Below is a small trained network, with its code and all its weights. Each question gives an input and a class and asks what happens when units are switched off, that is, made to give their printed mean instead of their output.

import numpy as np


def w(rows, s, z=0):
    codes = np.array(rows[::2]) - 128.0
    scale = np.full(codes.shape[1], s)
    scale[-1] = z or s
    return codes * scale


def f(y):
    return y / 2 * (1 + np.tanh(0.7978845608 * (y + 0.044715 * y**3)))


def log_softmax(a):
    a = a - a.max(-1, keepdims=True)
    return a - np.log(np.exp(a).sum(-1, keepdims=True))


def net(x, mask):
    res = np.array(x, float).reshape(1, 7) / 4 @ E
    y = f(res @ A[0][:, :-1].T + A[0][:, -1])
    res = res + np.where(mask, y, B[0][:, -1]) @ B[0][:, :-1]
    return log_softmax(res[-1] @ U[:, :-1].T + U[:, -1])


A, B = {}, {}
E = w([
[184,73,109,180,186,145,133,171,230,92],'x0',
[81,127,182,168,92,65,78,245,174,157],'x1',
[5,176,87,163,80,161,184,139,165,78],'x2',
[96,116,209,60,126,81,155,84,202,101],'x3',
[87,42,151,145,85,209,32,74,134,126],'x4',
[183,241,170,193,116,170,60,65,143,93],'x5',
[189,114,32,127,2,50,97,73,157,116],'x6',
],0.0088)
A[0] = w([
[9,82,45,114,131,127,174,148,120,113,87],'n1',
[183,152,90,129,89,65,144,135,126,86,29],'n2',
[163,109,82,82,33,131,108,142,159,131,4],'n3',
[93,86,137,107,91,104,183,118,78,206,117],'n4',
[129,161,35,140,79,56,66,114,136,57,92],'n5',
[155,57,119,79,162,93,126,136,99,171,87],'n6',
[145,133,104,137,30,118,137,161,139,110,8],'n7',
[159,254,196,159,123,161,54,65,150,39,140],'n8',
[140,142,106,227,95,142,104,197,101,241,136],'n9',
[77,126,181,178,118,91,70,212,169,203,71],'n10',
[159,212,117,93,130,53,194,163,118,110,152],'n11',
[96,35,179,132,68,207,69,109,122,117,154],'n12',
[112,124,148,116,177,211,155,182,104,146,79],'n13',
[182,92,131,144,172,135,127,137,174,147,49],'n14',
[139,136,20,194,149,167,104,193,75,222,114],'n15',
[101,172,203,91,169,210,131,180,110,86,78],'n16',
[103,137,180,141,86,111,102,165,121,163,111],'n17',
[131,162,174,93,224,131,80,153,109,174,71],'n18',
[162,225,128,190,145,129,104,107,130,139,101],'n19',
[75,139,133,97,73,144,110,107,61,156,134],'n20',
[97,150,147,154,96,68,101,204,161,141,151],'n21',
[137,140,101,106,139,156,194,37,110,80,136],'n22',
[172,214,128,123,192,71,196,190,115,102,38],'n23',
[171,104,144,127,175,71,74,119,81,136,22],'n24',
[167,121,55,138,108,53,76,99,137,170,63],'n25',
[90,182,151,127,189,183,114,180,114,173,77],'n26',
[47,176,99,176,72,157,182,107,170,79,77],'n27',
[83,143,226,50,116,61,121,106,253,159,177],'n28',
[152,104,95,123,154,201,184,71,110,107,77],'n29',
[146,90,93,99,139,162,193,96,87,105,134],'n30',
[189,115,186,89,129,113,105,112,143,191,111],'n31',
[128,163,196,79,103,82,120,82,66,187,147],'n32',
[210,104,136,106,171,115,73,118,125,202,73],'n33',
[187,73,93,203,166,140,131,177,158,23,111],'n34',
[121,97,62,81,148,117,197,175,124,211,25],'n35',
[157,59,128,120,183,129,133,130,228,54,139],'n36',
[106,136,77,167,115,198,193,155,239,107,54],'n37',
[82,196,159,80,47,145,146,117,32,193,57],'n38',
[161,195,186,234,81,143,138,121,83,102,38],'n39',
[50,156,116,164,140,145,160,128,125,84,58],'n40',
[123,46,87,84,119,160,136,179,142,149,54],'n41',
],0.009,0.0031)
B[0] = w([
[168,146,153,123,190,94,85,187,218,126,212],'n1',
[125,102,215,101,129,201,146,90,106,107,172],'n2',
[100,135,198,34,45,184,118,82,146,121,172],'n3',
[122,189,173,175,138,134,139,120,207,113,174],'n4',
[128,89,157,63,67,146,157,107,135,119,203],'n5',
[151,161,148,123,178,99,104,158,198,105,185],'n6',
[150,105,188,78,114,139,150,135,89,124,165],'n7',
[94,158,143,100,167,70,120,155,205,164,249],'n8',
[173,133,4,124,139,71,163,68,122,166,197],'n9',
[203,193,135,94,117,117,148,134,75,191,210],'n10',
[39,29,132,227,144,205,21,95,81,165,214],'n11',
[88,50,178,237,170,177,32,72,74,184,214],'n12',
[124,78,168,50,45,164,212,94,159,132,192],'n13',
[143,183,101,162,72,132,138,156,106,70,170],'n14',
[72,49,22,147,197,76,187,65,214,111,214],'n15',
[126,84,146,66,79,159,173,88,152,139,200],'n16',
[160,162,120,124,150,132,135,121,88,140,161],'n17',
[123,91,141,80,101,198,165,124,131,77,186],'n18',
[71,173,139,111,118,101,74,106,226,152,189],'n19',
[79,167,104,187,115,141,140,145,97,90,178],'n20',
[224,154,127,129,158,86,152,130,84,198,206],'n21',
[183,160,125,122,177,85,122,97,67,172,198],'n22',
[84,44,180,182,123,187,37,100,55,174,217],'n23',
[180,93,133,117,154,165,70,241,115,66,166],'n24',
[149,84,186,98,65,171,178,89,139,107,186],'n25',
[137,58,161,59,56,160,176,133,132,132,189],'n26',
[235,33,87,104,191,143,43,250,103,57,212],'n27',
[139,107,3,123,190,77,173,31,135,132,224],'n28',
[191,178,133,74,147,90,145,131,60,196,192],'n29',
[174,174,105,118,147,98,135,129,122,199,188],'n30',
[153,93,90,131,165,125,95,188,128,66,175],'n31',
[100,163,85,196,106,135,192,171,131,68,184],'n32',
[165,141,103,111,153,119,58,194,128,23,196],'n33',
[51,241,150,178,79,168,193,111,53,117,215],'n34',
[72,143,193,112,128,93,82,182,187,172,198],'n35',
[63,185,107,203,95,151,215,132,105,112,213],'n36',
[164,142,138,164,119,127,127,166,106,82,203],'n37',
[112,205,116,181,74,147,194,169,95,91,192],'n38',
[105,180,166,101,168,106,74,143,203,107,182],'n39',
[203,66,115,114,148,156,104,160,114,37,176],'n40',
[102,196,202,140,123,148,84,146,205,155,181],'n41',
],0.0071,0.012)
U = w([
[199,88,99,108,145,117,56,237,116,1,116],'0',
[127,72,189,20,32,142,164,86,132,108,86],'1',
[72,67,165,227,133,149,8,83,65,200,124],'2',
[79,209,182,112,158,62,71,164,248,153,88],'3',
[80,230,104,223,70,120,193,163,76,55,101],'4',
[237,187,107,87,158,75,133,106,40,243,109],'5',
[103,73,2,126,179,53,165,40,166,102,254],'6',
],0.0098,0.0092)

Each question gives the input, the list of numbers given to net, and the class t.
The units are the neurons (one row each of A and B). Each row of codes is followed by its name. A weight is (code - 128) times the scale printed after its matrix; where a second scale follows, it is the last column's (A, B and U).
mask holds one flag per neuron, in row order. A switched-off neuron (its flag False) gives its mean, the last column of its row in B, instead of its output. The means were averaged over made-up inputs and are rounded, as every weight is.
A unit's drop is (log p(t) with every unit on - log p(t) with that unit switched off) / (log p(t) with every unit on - log p(t) with every unit switched off).
The circuit of an input: a set's keep is (log p(t) with only the set's units on - log p(t) with every unit switched off) / (log p(t) with every unit on - log p(t) with every unit switched off). Starting from the 12 units with the biggest drops (on a tie, the unit counted first), units are removed one at a time, each time the one whose removal leaves the highest keep (on an exact tie, the one counted first), for as long as the keep stays at least 0.8.
circuit, biggest first: the units of the circuit, biggest drop first
unit that matters most: the unit with the biggest drop
k most important neurons: the k neurons with the biggest drops, biggest first
drop when u is switched off: that unit's drop, to one decimal
input [5,8,-7,-4,2,3,-1], class 5: circuit, biggest first => [n10]
input [2,-6,4,4,1,1,6], class 1: 3 most important neurons => [n5 n3 n21]
input [-7,5,-8,7,2,0,0], class 0: 2 most important neurons => [n31 n24]
input [2,3,7,-5,-8,-4,3], class 2: 2 most important neurons => [n11 n23]
input [-1,-6,0,-7,6,6,-7], class 1: 2 most important neurons => [n13 n26]
input [-3,4,3,-7,1,1,6], class 6: 2 most important neurons => [n15 n9]
input [6,-6,8,-7,-3,0,1], class 0: 2 most important neurons => [n27 n37]
input [4,7,3,5,-1,-3,-3], class 5: circuit, biggest first => [n10 n21]
input [7,5,-2,0,-4,-7,4], class 3: 3 most important neurons => [n35 n41 n6]
input [-5,4,-2,6,0,3,4], class 6: 2 most important neurons => [n28 n34]
input [7,4,-4,4,6,0,-5], class 4: circuit, biggest first => [n36 n14]
input [-7,-6,-1,0,-1,7,3], class 3: 2 most important neurons => [n8 n19]
input [-7,-3,-6,8,1,0,-7], class 6: 3 most important neurons => [n28 n32 n34]
input [6,1,8,-4,6,5,-5], class 0: circuit, biggest first => [n27]
input [-3,-2,-4,0,6,4,-6], class 1: 2 most important neurons => [n11 n16]
input [-8,1,-4,-7,2,-6,4], class 4: 2 most important neurons => [n38 n20]
input [-5,6,5,-5,3,-2,-7], class 1: 2 most important neurons => [n26 n13]
input [6,-8,-8,0,6,2,-5], class 0: 2 most important neurons => [n33 n24]
input [3,5,3,4,-5,2,-3], class 2: 2 most important neurons => [n23 n11]
input [-2,0,-4,1,-2,-7,6], class 3: unit that matters most => n6
input [4,7,3,-3,-1,4,8], class 1: drop when n5 is switched off => 0.2
input [-1,-5,3,-4,-5,-3,3], class 2: drop when n12 is switched off => -0.1
input [4,2,7,-6,3,-3,-7], class 0: drop when n25 is switched off => 0.2
input [7,7,8,7,5,0,4], class 0: drop when n39 is switched off => 0.0
